Where the symbols take the items:
Fom: q>Med, g>Dap
Mab: q>Lag, g>Tiv
Bim: q>Gor, g>Fop
Nis: q>Tiv, g>Lag
Fop: q>Dud, g>Bim
Tib: q>Rel, g>Zuk
Gon: q>Ven, g>Tus
Gir: q>Gon, g>Dig
Gev: q>Pem, g>Tep
Tep: q>Bev, g>Gev
Bev: q>Zed, g>Dev
Rur: q>Vig, g>Baz
Mam: q>Baz, g>Vig
Buv: q>Feb, g>Kip
Lag: q>Luk, g>Nis
Gak: q>Bim, g>Dud
Zuk: q>Rur, g>Tib
Med: q>Tus, g>Ven
Fub: q>Did, g>Fud
Tal: q>Buf, g>Voz
Reb: q>Saf, g>Kep
Feb: q>Mab, g>Gar
Fud: q>Buv, g>Fub
Gar: q>Kip, g>Feb
Rel: q>Kep, g>Saf
Gad: q>Tep, g>Pem
Ven: q>Dap, g>Med
Kip: q>Fub, g>Buv
Pem: q>Num, g>Gad
Kep: q>Som, g>Reb
Zed: q>Fop, g>Gor
Nek: q>Nis, g>Luk
Tiv: q>Gar, g>Mab
Saf: q>Zuk, g>Rel
Geb: q>Gad, g>Num
Tus: q>Dig, g>Gon
Buf: q>Mam, g>Zav
Vig: q>Zav, g>Mam
Num: q>Gir, g>Geb
Dud: q>Nek, g>Gak
Dev: q>Gev, g>Bev
Zav: q>Voz, g>Buf
Baz: q>Tib, g>Rur
Voz: q>Fom, g>Tal
Did: q>Reb, g>Som
Gor: q>Dev, g>Zed
Dig: q>Geb, g>Gir
Som: q>Fud, g>Did
Luk: q>Gak, g>Nek
Dap: q>Tal, g>Fom

The rows follow the links: the fewer symbols apart two items are, the more alike their rows tend to be.

Each row is also shifted at random along 6 hidden directions that mean nothing.

Some items, each with a row of numbers:
Gev
0,3,19,-9,4,-5,30,10,-38,11,7,-10,18,-14,22,9,9,8,22,-11,6,-14,-11,-11,34,-11,-21,17,-41,32,4,2,-5,-25,26,-23,-3,12,22,36,-1,-31,7,-34,-4,23,-15,6,-19,-7,-1,-21,-21,8,-7,-27,-15,25,2,-4,-9
Tal
22,-32,17,17,33,12,36,-23,15,-28,-44,14,3,4,-2,-35,18,-16,14,-41,29,28,-16,-29,-25,40,-7,-18,-35,20,-24,-22,-8,-9,30,-11,-26,-2,-23,15,26,-4,25,-13,49,-72,-101,-29,31,-10,-2,10,-8,19,-3,-16,29,13,-8,20,-49
Pem
0,-2,8,-16,1,-10,-42,4,-89,-1,14,-17,-2,5,39,5,37,-12,20,-14,-15,7,-23,24,87,7,-1,15,-15,27,-2,52,11,-13,6,-18,30,19,33,74,22,12,36,-65,-46,13,0,0,-24,-13,1,-23,-33,0,12,-71,-24,-15,-17,8,4
Luk
-7,8,5,-11,-5,5,-8,26,-2,25,32,18,-2,-10,20,28,33,46,5,5,19,-28,-22,-7,35,-9,-26,7,12,-16,6,1,39,-32,39,-11,1,-13,26,-4,1,4,-1,6,-18,33,43,19,-10,1,-8,-27,-21,3,-13,3,-16,25,-12,-29,22
Mam
16,-23,12,19,18,2,60,21,25,-18,-18,-4,5,-27,-22,-28,-24,-17,-6,-40,17,10,15,-33,-12,-4,-20,1,-5,18,-3,-23,-26,10,3,20,-13,-3,30,-8,-10,-38,-8,-8,10,-41,-17,-7,28,7,8,15,23,1,-14,39,29,-13,3,18,-8
Baz
21,-17,21,14,12,15,23,-1,13,3,-11,36,-5,-1,33,-18,28,-14,42,-16,10,40,-18,-35,-7,23,15,-21,5,27,-13,7,12,-23,27,-5,6,-19,15,27,26,2,23,-27,25,-20,-34,-21,31,-2,8,12,5,20,-15,-1,36,9,-3,34,-11
Feb
-12,21,-33,-9,-25,-3,-57,-25,7,11,14,33,-24,47,24,1,19,-4,9,33,-24,8,-11,22,7,6,31,-7,37,-26,-16,50,12,7,-6,23,45,-10,-6,0,19,37,-5,23,-20,5,7,-17,2,13,14,4,-12,-8,15,-6,-10,-57,-8,5,6
Mab
-19,17,-13,2,-21,-15,-68,-1,9,-23,21,-34,-28,0,-28,3,6,5,-41,5,11,-38,-30,36,-10,3,-9,25,-14,-45,36,10,-14,19,3,12,-11,-12,-80,-19,37,49,27,27,13,-27,-12,32,5,-12,-15,-8,6,-17,24,-15,-26,-10,-40,-49,-6
Kep
10,8,11,24,-14,-13,49,18,23,5,1,15,-14,-48,-10,-7,-18,6,30,-1,2,0,-5,-24,-18,-2,4,6,-32,1,29,-2,-41,-11,22,20,19,-31,-6,-1,14,-24,2,14,4,14,-6,10,23,9,2,9,23,11,-25,26,12,18,-30,-21,-6
Fom
10,3,11,-10,8,3,-8,-27,-1,14,-12,-11,-15,-31,-12,-2,6,41,9,7,10,-17,-20,17,-23,7,-11,6,-46,-14,22,-37,-7,1,21,-34,-24,5,-56,3,23,23,32,12,13,19,-28,34,-26,-12,-28,-14,-34,-3,2,-26,-21,58,-36,-58,-32
Lag
-3,14,-2,8,-17,-16,79,23,17,-15,13,29,14,-17,13,-23,20,24,19,-40,53,-33,-8,-49,49,-9,-45,23,-41,15,0,-11,-33,-31,66,41,5,-7,50,11,20,-73,-18,7,-7,-32,-59,-19,9,31,9,-17,-32,5,-13,17,-2,-21,-25,-14,-38
Buv
-21,27,-41,-8,-29,-5,-34,-12,34,12,12,23,-8,28,-11,16,-19,12,-17,55,-36,9,36,24,-27,-14,32,-15,60,-36,-1,13,16,19,-49,16,24,-10,3,-52,-21,15,-37,57,-31,43,68,-7,-11,23,5,18,14,-3,8,35,-11,-21,18,-1,32
Nek
-7,-14,13,-5,-1,-8,23,15,-32,-2,-20,18,2,-12,5,17,22,23,25,23,-14,21,26,-7,25,32,11,-18,-12,3,0,-6,46,-48,1,-36,-6,-40,6,-9,8,-15,15,10,-6,30,2,-17,18,1,-15,-4,18,53,-9,-23,-11,77,-1,10,16
Dev
4,3,21,4,7,-1,14,21,-10,28,19,-14,4,-39,3,24,-24,8,8,-12,6,-46,-37,1,-6,-29,-25,37,-53,6,13,-6,-42,-3,37,3,12,8,-4,18,-23,-7,-18,-15,7,28,21,39,-20,-14,4,-35,-3,-26,-22,4,-15,0,-20,-36,8
Tep
11,-24,4,-6,24,-4,55,36,-9,13,-15,2,-20,-54,-7,-13,-30,-13,17,-53,23,-23,-27,-13,4,-21,-41,33,-50,29,1,5,-50,9,44,24,7,-13,29,-1,-20,-25,-10,-19,8,-12,3,24,16,9,15,-29,22,-16,-24,22,5,-28,-30,-16,9
Buf
13,-27,15,8,26,13,1,7,3,-3,-18,-8,-6,-19,-16,-6,4,3,-11,-16,8,16,-1,-5,-16,22,-3,-17,12,-6,4,-28,25,2,-11,-22,-24,-8,-9,-15,1,20,20,-6,8,-17,9,7,19,-17,-15,8,17,11,-8,5,22,34,-4,4,10
Geb
-4,-13,-30,-29,24,16,-52,-45,11,-14,-27,2,-21,65,16,-35,-1,-62,-1,-9,5,31,-27,30,-36,1,10,-5,22,17,-32,38,-9,52,-9,5,-10,21,-44,-4,11,57,11,-15,49,-65,-55,-13,8,-11,26,-1,2,-33,36,-27,14,-76,8,31,-14
Zed
-3,-17,0,-20,20,19,20,19,21,47,-16,8,-4,-28,-20,34,-57,4,-2,37,-26,-2,25,13,-69,-26,9,-1,19,-7,-1,-21,12,18,-25,-17,-12,-22,-7,-71,-69,13,-48,43,16,61,96,22,-1,-2,7,-9,62,-3,-24,47,-1,39,29,-8,62
Zav
6,22,-13,-12,-14,10,1,-43,11,20,5,28,25,44,37,2,14,10,32,36,-16,31,23,-10,-6,-2,27,-31,32,19,-23,-5,27,-9,-15,-20,10,26,23,15,-2,-11,-11,1,-13,44,-10,-27,-36,9,2,21,-45,7,5,-12,5,8,41,22,-24
Nis
-4,-6,17,21,0,-14,49,13,7,-15,-34,17,-3,-35,-24,-1,-23,13,3,0,-4,-19,0,-10,-23,22,-7,8,-61,-13,2,-18,-36,-23,22,12,2,-38,-20,-20,2,-26,-13,40,21,-14,-34,-9,28,5,-5,-1,23,25,-20,10,-7,25,-21,-21,-15
Bim
-13,14,0,-19,-7,14,15,-5,17,3,25,3,41,37,31,8,25,5,7,18,25,0,11,-27,5,-15,-10,-13,27,18,-12,-20,47,-23,8,-26,-41,15,11,-10,-8,-19,-13,-4,21,5,-13,-17,-12,-3,4,-5,-17,6,7,-2,5,34,45,25,-3

Start, symbols taken left to right, then the item you end at.
Answer with the item's name.
18,-17,20,13,2,-5,-15,9,-24,-9,11,2,-19,-9,29,-15,44,-14,33,-18,5,41,-27,-19,36,29,15,-12,10,21,19,33,24,-25,13,-18,8,-26,7,44,52,12,56,-50,-2,-16,-20,-3,33,-3,-5,9,8,22,-1,-32,17,20,-26,22,3
g g g q q g -> Mam
15,-31,0,-5,39,45,-32,-41,18,50,-44,62,-16,26,9,15,-10,3,12,30,-40,29,-11,22,-62,29,37,-43,34,-10,-57,-9,34,5,-11,-13,28,-1,-3,-19,-39,61,-25,31,12,29,39,-17,-3,-12,4,8,1,-3,-20,14,18,-5,17,13,14
g q q g -> Gon
4,16,-1,-8,-8,-3,69,-10,10,18,-12,21,20,-19,0,-5,-7,41,23,3,12,-2,33,-26,4,-16,-16,-4,-19,16,-5,-41,-16,-12,9,-2,-5,15,42,2,-16,-59,-26,17,-25,42,-8,-7,-39,22,-8,2,-44,9,-16,17,-5,32,13,-19,-31
g q g q g g -> Voz
12,-13,23,-2,18,-3,-4,-6,-49,13,-14,-4,-11,-35,5,12,13,14,21,-16,-5,-16,-36,14,17,19,-12,15,-72,13,4,-4,-13,-24,40,-27,11,2,-19,47,18,7,31,-27,6,17,-35,21,-14,-20,-16,-29,-28,7,-10,-46,-25,36,-37,-34,-22
g q q g g -> Tep
5,-11,-22,-26,9,-11,9,-11,-28,-26,-21,-14,-10,10,7,-42,23,-4,3,-54,36,6,-5,2,48,2,-33,13,-24,21,-3,13,-15,18,16,1,-14,20,16,30,35,-16,38,-33,-16,-55,-74,-2,-8,13,-2,-11,-43,-6,26,-39,-12,-28,-28,0,-41
q g q q -> Ven
3,-22,11,-13,23,6,-2,5,-9,0,-14,-13,-18,-18,4,-8,2,-28,16,-12,11,8,-34,4,-22,4,-8,12,-30,20,7,16,-6,2,24,-24,-20,-20,-41,2,12,27,33,-23,47,-23,-30,22,22,-17,3,-23,30,-3,3,-23,4,20,-21,-7,6
q q q g g g -> Gak
-3,-8,-25,-29,27,11,86,-11,55,7,-47,6,24,-4,-35,-18,-62,13,-19,-7,28,-4,60,-21,-62,-37,-36,-8,6,10,-20,-69,-12,34,-18,1,-55,23,19,-84,-61,-54,-61,52,20,-5,0,-5,-20,20,6,9,4,-8,-2,58,11,14,41,3,-11
g q g g -> Gon
8,-4,-11,-32,11,12,-42,-33,-18,26,-14,14,-22,17,24,3,31,31,24,15,-7,19,-19,23,7,19,7,-18,4,-4,-12,2,45,-2,3,-38,-3,7,-15,14,21,42,35,-4,-15,24,-8,11,-27,-5,-16,-15,-45,4,10,-44,-19,33,-14,-20,-6
q g q g -> Med
3,21,-20,-4,-23,14,-26,-38,30,48,0,93,-19,55,56,7,22,3,67,63,-44,42,-6,-2,-25,17,67,-38,47,-3,-43,53,23,-22,9,15,76,-27,27,4,0,32,-28,35,-11,52,27,-44,2,20,20,17,-15,11,-13,7,10,-39,13,21,10
q q q q q -> Luk
-7,32,-20,-1,-23,0,9,-12,25,17,21,1,35,23,3,9,-26,6,-6,36,-22,9,58,-3,-10,-38,20,-12,54,4,-7,-16,4,19,-51,9,7,41,42,-14,-39,-33,-50,12,-37,50,56,-15,-41,14,8,30,-13,-15,4,36,6,-20,55,21,3
g g g g g -> Mam
-2,-16,-28,-34,20,8,-9,32,-33,32,4,1,-23,-6,0,5,-24,-11,-9,-22,-9,0,15,21,39,-40,-16,12,48,14,-11,33,9,34,-30,16,22,12,75,-20,-52,3,-19,-17,-56,16,97,20,-12,18,18,-15,19,-25,1,25,-2,-55,7,15,63
g q g g -> Num
2,-2,3,17,-20,-28,62,47,-4,-33,13,-27,9,-34,-17,-16,-8,-3,-7,-25,10,20,54,-32,46,-15,-13,6,16,16,36,-4,-7,2,-26,12,-14,-9,57,-2,7,-70,11,-21,-41,-8,15,-1,20,25,0,24,26,20,0,26,12,16,5,20,12
q g g q -> Som
-12,12,8,-10,-4,-3,-18,18,-22,1,33,-43,11,-5,7,20,1,-5,-18,-2,14,-33,-22,8,17,-25,-20,23,-9,2,20,1,1,3,8,-14,-22,15,-17,11,-5,5,5,-24,6,8,18,30,-14,-16,-4,-22,0,-21,6,-13,-12,9,1,-18,13
g g q g g q -> Gev
-3,-12,-4,-2,1,4,-6,12,-21,34,-15,33,-24,-11,12,19,-20,-15,30,23,-47,10,-9,19,-8,3,27,3,-2,2,-17,46,-7,-6,1,10,53,-34,17,-1,-29,17,-24,9,-13,40,56,-7,11,6,16,-10,34,3,-19,4,-8,-28,-8,8,43
q g g g q -> Gak
